Below are the code and all the weights of a small trained network. Each question names an input and a class and asks about switching units off, where a switched-off unit gives its printed mean instead of its output.

import numpy as np


def w(rows, s, z=0):
    codes = np.array(rows[::2]) - 128.0
    scale = np.full(codes.shape[1], s)
    scale[-1] = z or s
    return codes * scale


def f(y):
    return np.maximum(y, 0)


def log_softmax(a):
    a = a - a.max(-1, keepdims=True)
    return a - np.log(np.exp(a).sum(-1, keepdims=True))


def net(x, mask):
    res = np.array(x, float).reshape(1, 6) / 4 @ E
    y = f(res @ A[0][:, :-1].T + A[0][:, -1])
    res = res + np.where(mask, y, B[0][:, -1]) @ B[0][:, :-1]
    return log_softmax(res[-1] @ U[:, :-1].T + U[:, -1])


A, B = {}, {}
E = w([
[62,225,142,177,78,153,111,102,48,187],'x0',
[125,142,134,123,123,99,128,121,132,123],'x1',
[124,139,132,124,109,94,135,121,139,131],'x2',
[60,99,173,57,72,203,111,60,168,53],'x3',
[187,106,140,89,99,182,186,99,68,166],'x4',
[69,54,50,156,174,89,189,2,127,212],'x5',
],0.0061)
A[0] = w([
[193,22,143,114,209,102,190,132,211,113,26],'N0',
[45,118,123,131,81,143,145,92,165,52,1],'N1',
[2,146,82,203,195,88,75,176,203,81,198],'N2',
[9,75,128,97,109,218,116,85,143,128,108],'N3',
[145,148,33,244,162,75,164,231,138,194,40],'N4',
[23,223,161,192,123,174,154,102,69,204,36],'N5',
[198,95,113,140,194,158,133,123,52,204,166],'N6',
[33,43,66,156,175,113,170,20,140,199,24],'N7',
],0.0084,0.0035)
B[0] = w([
[83,116,33,117,82,111,49,121,97,173,229],'N0',
[99,133,172,36,186,90,65,106,125,160,173],'N1',
[147,128,93,146,102,162,248,115,105,160,226],'N2',
[121,144,169,139,173,44,158,58,125,102,216],'N3',
[70,112,219,57,158,99,85,64,136,91,227],'N4',
[135,46,12,74,111,115,69,143,157,147,218],'N5',
[123,156,153,151,136,106,195,69,150,81,229],'N6',
[145,180,184,143,108,187,110,253,135,115,254],'N7',
],0.011,0.0071)
U = w([
[106,140,193,86,176,104,102,61,148,109,1],'0',
[107,89,43,114,99,124,66,140,126,128,44],'1',
[116,177,190,126,115,172,107,247,147,101,84],'2',
[127,131,120,127,112,156,198,97,117,132,232],'3',
[120,125,135,143,134,135,146,106,125,109,210],'4',
[140,140,127,138,136,147,129,101,138,132,214],'5',
],0.011,0.0051)

Each question gives the input, the list of numbers given to net, and the class t.
The units are the neurons (one row each of A and B). Each row of codes is followed by its name. A weight is (code - 128) times the scale printed after its matrix; where a second scale follows, it is the last column's (A, B and U).
mask holds one flag per neuron, in row order. A switched-off neuron (its flag False) gives its mean, the last column of its row in B, instead of its output. The means were averaged over made-up inputs and are rounded, as every weight is.
A unit's drop is (log p(t) with every unit on - log p(t) with that unit switched off) / (log p(t) with every unit on - log p(t) with every unit switched off).
The circuit of an input: a set's keep is (log p(t) with only the set's units on - log p(t) with every unit switched off) / (log p(t) with every unit on - log p(t) with every unit switched off). Starting from all 8 units, units are removed one at a time, each time the one whose removal leaves the highest keep (on an exact tie, the one counted first), for as long as the keep stays at least 0.8.
units of the circuit, in order: the units of the circuit, biggest drop first
unit that matters most: the unit with the biggest drop
top k neurons: the k neurons with the biggest drops, biggest first
drop when u is switched off: that unit's drop, to one decimal
input [0,0,0,-1,5,7], class 2: unit that matters most => N7
input [6,6,0,1,-1,5], class 1: top 2 neurons => N5, N6
input [-3,3,-2,-5,3,-1], class 0: top 3 neurons => N4, N2, N7
input [7,7,-2,-7,-2,4], class 0: top 3 neurons => N4, N0, N6
input [-3,3,6,0,-8,2], class 3: top 2 neurons => N2, N5
input [1,3,0,3,-5,5], class 2: top 2 neurons => N7, N6
input [3,4,3,-5,5,3], class 0: top 3 neurons => N4, N2, N6
input [0,7,-3,6,-4,7], class 2: top 3 neurons => N7, N4, N6
input [-5,-5,4,-6,-7,8], class 2: top 3 neurons => N7, N3, N5
input [-3,-2,2,4,-7,-1], class 3: top 2 neurons => N2, N4
input [0,1,0,-8,7,7], class 0: top 3 neurons => N4, N6, N2
input [4,2,-6,7,5,6], class 0: top 4 neurons => N3, N1, N2, N0
input [1,-1,5,1,-5,-2], class 3: units of the circuit, in order => N2, N4
input [7,-1,-7,-6,7,-5], class 1: top 4 neurons => N5, N3, N2, N7
input [0,2,-1,-8,-1,-1], class 0: unit that matters most => N4
input [8,-6,8,6,0,-1], class 1: top 3 neurons => N5, N4, N6
input [6,0,-3,-5,1,0], class 1: top 2 neurons => N5, N3
input [0,-4,-5,1,-6,-5], class 3: units of the circuit, in order => N7, N2
input [8,-1,-4,4,1,-8], class 1: top 2 neurons => N5, N7
input [7,-8,-1,8,3,7], class 0: unit that matters most => N3
input [5,-1,1,-3,-1,6], class 2: drop when N7 is switched off => 1.3
input [-6,6,-1,4,6,8], class 2: drop when N4 is switched off => 0.0
input [2,8,0,-8,7,3], class 0: drop when N2 is switched off => 0.1
input [2,-6,0,0,3,7], class 2: drop when N7 is switched off => 1.1
